Below are the code and all the weights of a small trained network. Each question names an input and a class and asks about switching units off, where a switched-off unit gives its printed mean instead of its output.

import numpy as np


def w(rows, s, z=0):
    codes = np.array(rows[::2]) - 128.0
    scale = np.full(codes.shape[1], s)
    scale[-1] = z or s
    return codes * scale


def norm(h):
    return h / np.sqrt((h * h).mean(-1, keepdims=True) + 1e-5)


def f(y):
    return y / 2 * (1 + np.tanh(0.7978845608 * (y + 0.044715 * y**3)))


def log_softmax(a):
    a = a - a.max(-1, keepdims=True)
    return a - np.log(np.exp(a).sum(-1, keepdims=True))


def net(x, mask):
    res = np.array(x, float).reshape(1, 5) / 4 @ E
    u = 0
    for l in range(2):
        y = f(norm(res) @ A[l][:, :-1].T + A[l][:, -1])
        res = res + np.where(mask[u : u + 9], y, B[l][:, -1]) @ B[l][:, :-1]
        u += 9
    return log_softmax(norm(res)[-1] @ U[:, :-1].T + U[:, -1])


A, B = {}, {}
E = w([
[57,254,131,188,118,138,67],'x0',
[71,97,141,86,99,36,157],'x1',
[130,129,128,128,126,126,128],'x2',
[165,197,132,136,184,92,164],'x3',
[137,136,135,118,119,128,127],'x4',
],0.0085)
A[0] = w([
[92,146,171,153,185,46,237,5],'L0N1',
[77,194,154,179,125,94,151,44],'L0N2',
[230,60,94,171,178,160,114,148],'L0N3',
[1,182,149,106,88,75,105,2],'L0N4',
[69,150,156,177,28,157,43,119],'L0N5',
[90,179,148,143,164,155,45,96],'L0N6',
[90,96,140,61,100,57,177,150],'L0N7',
[98,12,177,135,71,177,145,138],'L0N8',
[191,119,154,132,230,87,216,174],'L0N9',
],0.0088,0.004)
B[0] = w([
[90,195,137,77,63,121,109,181],'L0N1',
[188,164,153,185,1,75,144,183],'L0N2',
[205,98,180,83,68,95,46,233],'L0N3',
[146,78,133,221,113,58,26,203],'L0N4',
[69,103,111,47,160,187,36,224],'L0N5',
[50,127,170,119,210,153,233,200],'L0N6',
[6,133,52,176,152,179,149,237],'L0N7',
[82,164,103,245,41,144,149,245],'L0N8',
[103,182,74,59,223,100,74,254],'L0N9',
],0.0067,0.0064)
A[1] = w([
[122,87,60,162,66,140,194,145],'L1N1',
[82,181,127,178,25,181,108,73],'L1N2',
[155,144,119,131,31,80,44,106],'L1N3',
[195,184,79,133,119,131,55,153],'L1N4',
[106,252,156,176,142,104,133,4],'L1N5',
[123,97,149,117,59,191,44,97],'L1N6',
[62,109,112,66,139,108,205,87],'L1N7',
[112,164,71,164,70,161,147,103],'L1N8',
[225,254,124,193,179,143,188,211],'L1N9',
],0.0087,0.003)
B[1] = w([
[140,172,179,116,103,203,222,201],'L1N1',
[203,133,123,53,212,89,132,254],'L1N2',
[197,89,125,131,27,60,182,215],'L1N3',
[214,76,151,148,210,89,254,201],'L1N4',
[136,107,175,155,99,190,199,218],'L1N5',
[195,150,59,189,125,189,76,221],'L1N6',
[105,198,95,86,88,151,89,163],'L1N7',
[149,72,187,137,154,151,220,181],'L1N8',
[61,38,194,84,102,120,96,230],'L1N9',
],0.0081,0.0054)
U = w([
[237,75,85,154,76,177,152,150],'0',
[64,106,72,144,63,193,243,5],'1',
[124,176,113,128,213,231,47,177],'2',
[98,82,88,203,77,92,35,166],'3',
[210,93,151,47,234,74,141,109],'4',
[72,188,47,46,161,92,132,251],'5',
[90,103,251,118,182,167,174,103],'6',
[133,174,199,157,78,13,173,49],'7',
],0.017,0.0021)

Each question gives the input, the list of numbers given to net, and the class t.
The units are the neurons (one row each of A and B). Each row of codes is followed by its name. A weight is (code - 128) times the scale printed after its matrix; where a second scale follows, it is the last column's (A, B and U).
mask holds one flag per neuron, layer by layer. A switched-off neuron (its flag False) gives its mean, the last column of its row in B, instead of its output. The means were averaged over made-up inputs and are rounded, as every weight is.
A unit's drop is (log p(t) with every unit on - log p(t) with that unit switched off) / (log p(t) with every unit on - log p(t) with every unit switched off).
The circuit of an input: a set's keep is (log p(t) with only the set's units on - log p(t) with every unit switched off) / (log p(t) with every unit on - log p(t) with every unit switched off). Starting from the 12 units with the biggest drops (on a tie, the unit counted first), units are removed one at a time, each time the one whose removal leaves the highest keep (on an exact tie, the one counted first), for as long as the keep stays at least 0.8.
units of the circuit, in order: the units of the circuit, biggest drop first
top k neurons: the k neurons with the biggest drops, biggest first
top k neurons in layer l: the k neurons of layer l with the biggest drops, biggest first
drop when u is switched off: that unit's drop, to one decimal
input [-4,1,3,-4,-7], class 1: top 2 neurons in layer 0	L0N7, L0N4
input [1,-7,5,6,-2], class 6: units of the circuit, in order	L1N9
input [-4,1,1,1,-4], class 5: units of the circuit, in order	L0N9, L0N7
input [6,0,2,-8,7], class 2: top 2 neurons	L0N5, L0N6
input [-2,-8,8,1,-5], class 4: top 2 neurons	L0N8, L1N4
input [2,1,1,-1,5], class 3: top 2 neurons	L0N4, L0N5
input [3,7,6,0,-8], class 3: top 2 neurons	L0N4, L0N7
input [5,4,1,0,6], class 3: top 2 neurons in layer 0	L0N4, L0N5
input [7,5,7,0,8], class 3: top 3 neurons in layer 0	L0N4, L0N5, L0N8
input [7,2,-3,3,-8], class 7: top 2 neurons	L0N2, L0N4
input [-8,2,4,0,2], class 1: top 2 neurons	L0N8, L1N1
input [-3,8,1,0,8], class 1: top 2 neurons in layer 0	L0N7, L0N5
input [2,8,7,0,-4], class 3: top 3 neurons in layer 0	L0N4, L0N7, L0N8
input [-6,-6,3,4,-8], class 4: units of the circuit, in order	L0N9
input [3,8,-8,0,0], class 3: top 2 neurons	L0N4, L0N7
input [0,-8,-2,6,-7], class 4: top 3 neurons	L0N8, L0N3, L1N4
input [3,-1,5,-3,0], class 2: top 2 neurons	L0N6, L0N5
input [-8,1,8,1,0], class 5: top 2 neurons	L0N9, L0N7
input [6,-1,-6,3,-3], class 6: drop when L0N6 is switched off	0.3
input [-2,6,-1,1,2], class 5: units of the circuit, in order	L1N7
